Here is a tiny trained network, its code and every weight. The questions are about switching its units off for an input and a class, where a switched-off unit gives its printed mean instead of its output.

import numpy as np


def w(rows, s, z=0):
    codes = np.array(rows[::2]) - 128.0
    scale = np.full(codes.shape[1], s)
    scale[-1] = z or s
    return codes * scale


def f(y):
    return y / 2 * (1 + np.tanh(0.7978845608 * (y + 0.044715 * y**3)))


def log_softmax(a):
    a = a - a.max(-1, keepdims=True)
    return a - np.log(np.exp(a).sum(-1, keepdims=True))


def net(x, mask):
    res = np.array(x, float).reshape(1, 7) / 4 @ E
    y = f(res @ A[0][:, :-1].T + A[0][:, -1])
    res = res + np.where(mask, y, B[0][:, -1]) @ B[0][:, :-1]
    return log_softmax(res[-1] @ U[:, :-1].T + U[:, -1])


A, B = {}, {}
E = w([
[56,33,78],'x0',
[71,180,182],'x1',
[133,94,130],'x2',
[153,197,73],'x3',
[196,62,15],'x4',
[159,80,215],'x5',
[61,253,35],'x6',
],0.0048)
A[0] = w([
[125,8,123,78],'N1',
[132,58,85,146],'N2',
[198,157,130,253],'N3',
[92,115,150,36],'N4',
[174,122,178,132],'N5',
[76,226,27,66],'N6',
[59,148,239,63],'N7',
[88,88,149,53],'N8',
],0.014,0.0039)
B[0] = w([
[36,3,118,209],'N1',
[145,47,45,189],'N2',
[230,90,162,201],'N3',
[34,171,63,124],'N4',
[97,118,227,168],'N5',
[249,231,11,254],'N6',
[30,254,214,215],'N7',
[57,137,42,138],'N8',
],0.021,0.0069)
U = w([
[168,218,1,99],'0',
[51,44,65,82],'1',
[188,97,82,150],'2',
[163,135,129,254],'3',
[176,125,193,93],'4',
[41,227,174,83],'5',
],0.0054,0.0067)

Each question gives the input, the list of numbers given to net, and the class t.
The units are the neurons (one row each of A and B). Each row of codes is followed by its name. A weight is (code - 128) times the scale printed after its matrix; where a second scale follows, it is the last column's (A, B and U).
mask holds one flag per neuron, in row order. A switched-off neuron (its flag False) gives its mean, the last column of its row in B, instead of its output. The means were averaged over made-up inputs and are rounded, as every weight is.
A unit's drop is (log p(t) with every unit on - log p(t) with that unit switched off) / (log p(t) with every unit on - log p(t) with every unit switched off).
The circuit of an input: a set's keep is (log p(t) with only the set's units on - log p(t) with every unit switched off) / (log p(t) with every unit on - log p(t) with every unit switched off). Starting from all 8 units, units are removed one at a time, each time the one whose removal leaves the highest keep (on an exact tie, the one counted first), for as long as the keep stays at least 0.8.
units of the circuit, in order: the units of the circuit, biggest drop first
unit that matters most: the unit with the biggest drop
top k neurons: the k neurons with the biggest drops, biggest first
drop when u is switched off: that unit's drop, to one decimal
input [-7,2,3,-2,7,6,-7], class 1: units of the circuit, in order -> [N1]
input [3,-7,-3,7,2,-1,-5], class 1: units of the circuit, in order -> [N6; N1]
input [-7,-7,8,4,6,8,-2], class 4: units of the circuit, in order -> [N5; N3]
input [-7,-7,-3,-4,3,3,-5], class 4: top 3 neurons -> [N5; N3; N6]
input [-2,-3,7,8,4,8,4], class 4: units of the circuit, in order -> [N6; N3]
input [2,2,2,-8,7,-1,3], class 1: top 2 neurons -> [N6; N1]
input [-3,-8,-3,4,-8,7,3], class 4: units of the circuit, in order -> [N3; N6]
input [3,-8,-6,-8,-4,2,4], class 1: top 3 neurons -> [N6; N7; N3]
input [2,-8,-3,-3,-4,6,-2], class 1: top 2 neurons -> [N1; N6]
input [-7,-1,-8,5,-7,2,-5], class 5: drop when N7 is switched off -> 1.1
input [-7,5,4,-3,-7,5,-5], class 5: drop when N7 is switched off -> 0.2
input [-5,7,3,6,-4,7,-4], class 5: drop when N7 is switched off -> 0.6
input [3,-3,-1,8,5,-1,-6], class 1: drop when N1 is switched off -> 0.3
input [-8,5,4,8,7,8,-8], class 4: unit that matters most -> N5
